Below is a small trained network, with its code and all its weights. Each question gives an input and a target symbol and asks what happens when units are switched off, that is, made to give their printed mean instead of their output.

import numpy as np


def w(rows, s, z=0):
    codes = np.array(rows[::2]) - 128.0
    scale = np.full(codes.shape[1], s)
    scale[-1] = z or s
    return codes * scale


def f(y):
    return y / 2 * (1 + np.tanh(0.7978845608 * (y + 0.044715 * y**3)))


def softmax(a):
    e = np.exp(a - a.max(-1, keepdims=True))
    return e / e.sum(-1, keepdims=True)


def log_softmax(a):
    a = a - a.max(-1, keepdims=True)
    return a - np.log(np.exp(a).sum(-1, keepdims=True))


def net(x, mask):
    ids = ['Φαζηλξπ'.index(c) for c in x.split()]
    T = len(ids)
    res = E[ids] + P[:T]
    r = res
    for j in range(3):
        rows = slice(2 * j, 2 * j + 2)
        q, k, v = (r @ M[0][rows].T for M in (Q, K, V))
        z = softmax(np.where(np.tri(T) > 0, q @ k.T / 2**0.5, -1e9)) @ v
        o = O[0][rows]
        res = res + np.where(mask[j], z, o[:, -1]) @ o[:, :-1]
    y = f(res @ A[0][:, :-1].T + A[0][:, -1])
    res = res + np.where(mask[3:15], y, B[0][:, -1]) @ B[0][:, :-1]
    return log_softmax(res[-1] @ U[:, :-1].T + U[:, -1])


Q, K, V, O, A, B = {}, {}, {}, {}, {}, {}
E = w([
[37,84,139,103],'Φ',
[126,119,80,159],'α',
[141,131,135,160],'ζ',
[96,137,108,163],'η',
[94,179,156,156],'λ',
[74,251,85,205],'ξ',
[125,190,165,69],'π',
],0.012)
P = w([
[114,128,104,76],'0',
[170,132,207,180],'1',
[221,100,163,52],'2',
[109,187,86,77],'3',
[188,114,254,219],'4',
[235,107,157,46],'5',
],0.0075)
Q[0] = w([
[42,223,176,118],'h0',
[122,94,177,231],'h0',
[41,4,177,52],'h1',
[106,183,155,202],'h1',
[110,91,184,53],'h2',
[85,93,186,207],'h2',
],0.032)
K[0] = w([
[111,204,205,59],'h0',
[85,49,161,112],'h0',
[2,58,108,108],'h1',
[128,215,139,108],'h1',
[167,79,99,59],'h2',
[91,184,58,105],'h2',
],0.037)
V[0] = w([
[124,141,100,109],'h0',
[249,171,108,151],'h0',
[84,171,101,160],'h1',
[132,65,38,197],'h1',
[149,142,63,101],'h2',
[80,165,98,183],'h2',
],0.013)
O[0] = w([
[128,81,109,107,148],'h0',
[254,199,58,162,46],'h0',
[162,188,91,183,168],'h1',
[112,24,3,166,2],'h1',
[187,168,127,156,121],'h2',
[62,138,131,207,170],'h2',
],0.0076,0.0024)
A[0] = w([
[208,86,158,101,181],'n0',
[46,111,29,59,99],'n1',
[105,93,30,88,64],'n2',
[239,154,129,97,81],'n3',
[174,70,53,181,79],'n4',
[130,139,78,5,107],'n5',
[52,240,88,77,118],'n6',
[111,62,109,59,39],'n7',
[73,162,104,200,8],'n8',
[162,205,155,84,120],'n9',
[226,34,189,68,96],'n10',
[60,146,43,107,117],'n11',
],0.014)
B[0] = w([
[182,57,120,47,244],'n0',
[62,182,224,127,180],'n1',
[37,242,134,148,144],'n2',
[153,91,209,216,195],'n3',
[227,192,170,194,170],'n4',
[156,223,108,144,204],'n5',
[124,96,45,180,223],'n6',
[255,184,77,93,137],'n7',
[159,189,252,92,142],'n8',
[105,190,143,66,254],'n9',
[44,162,114,211,199],'n10',
[220,51,179,105,169],'n11',
],0.023,0.0069)
U = w([
[254,92,140,129,127],'Φ',
[64,37,208,136,254],'α',
[116,100,109,176,168],'ζ',
[198,44,141,36,197],'η',
[147,153,208,170,20],'λ',
[171,176,116,72,108],'ξ',
[179,108,221,9,48],'π',
],0.0051,0.0048)

Each question gives the input, a string of symbols that net reads in full, and the target symbol t.
The units are the heads (2 rows each of Q, K, V and O) and the neurons (one row each of A and B). Each row of codes is followed by its name. A weight is (code - 128) times the scale printed after its matrix; where a second scale follows, it is the last column's (O, A, B and U).
mask holds one flag per unit, heads first, then neurons. A switched-off unit (its flag False) gives its mean, the last column of its rows in O or B, instead of its output. The means were averaged over made-up inputs and are rounded, as every weight is.
A unit's drop is (log p(t) with every unit on - log p(t) with that unit switched off) / (log p(t) with every unit on - log p(t) with every unit switched off).
The circuit of an input: a set's keep is (log p(t) with only the set's units on - log p(t) with every unit switched off) / (log p(t) with every unit on - log p(t) with every unit switched off). Starting from the 12 units with the biggest drops (on a tie, the unit counted first), units are removed one at a time, each time the one whose removal leaves the highest keep (on an exact tie, the one counted first), for as long as the keep stays at least 0.8.
units of the circuit, in order: the units of the circuit, biggest drop first
unit that matters most: the unit with the biggest drop
k most important neurons: the k neurons with the biggest drops, biggest first
which heads matter: for each layer, one digit per head in row order, 1 if its drop is at least 0.15 and else 0, layers parted by /
input π α Φ π Φ ξ, target ζ: 3 most important neurons : (n6; n0; n8)
input π η α η α Φ, target ξ: units of the circuit, in order : (n5; h2; n3)
input ξ η π π α, target π: units of the circuit, in order : (h1; n9)
input ζ α α η, target α: unit that matters most : h1
input α Φ Φ α α, target α: units of the circuit, in order : (h0; n5)
input ξ α α η η, target λ: units of the circuit, in order : (h2; n8; n0)
input ξ η π π ζ, target π: units of the circuit, in order : (h1; n9)
input α Φ ζ, target α: which heads matter : 000
input α α π α, target ξ: 3 most important neurons : (n9; n6; n11)
input π λ π ζ, target ξ: units of the circuit, in order : (h1; n9; n6)
input π α ζ α α, target π: 3 most important neurons : (n6; n9; n10)
input ζ π α α η, target π: units of the circuit, in order : (h1; n9; n10)
input ξ ζ Φ, target ξ: 2 most important neurons : (n10; n5)
input α ξ α λ, target Φ: 3 most important neurons : (n11; n6; n8)
input Φ α Φ α, target λ: which heads matter : 110
input α ξ α η, target Φ: which heads matter : 111
input π η λ η ζ, target π: units of the circuit, in order : (h1; n6; n0)
input η ξ α, target Φ: 3 most important neurons : (n0; n4; n1)
input η Φ α α, target λ: units of the circuit, in order : (h1; n1; n0)
input λ ξ λ Φ, target ζ: units of the circuit, in order : (n6)
input α Φ α ζ, target η: which heads matter : 100
input λ α π λ λ, target π: most important neuron : (n9)
input λ η α α π, target π: units of the circuit, in order : (n9; h1)
input π α α, target Φ: units of the circuit, in order : (h0; n4; h1)
input π π π α α λ, target π: units of the circuit, in order : (n9; h1)
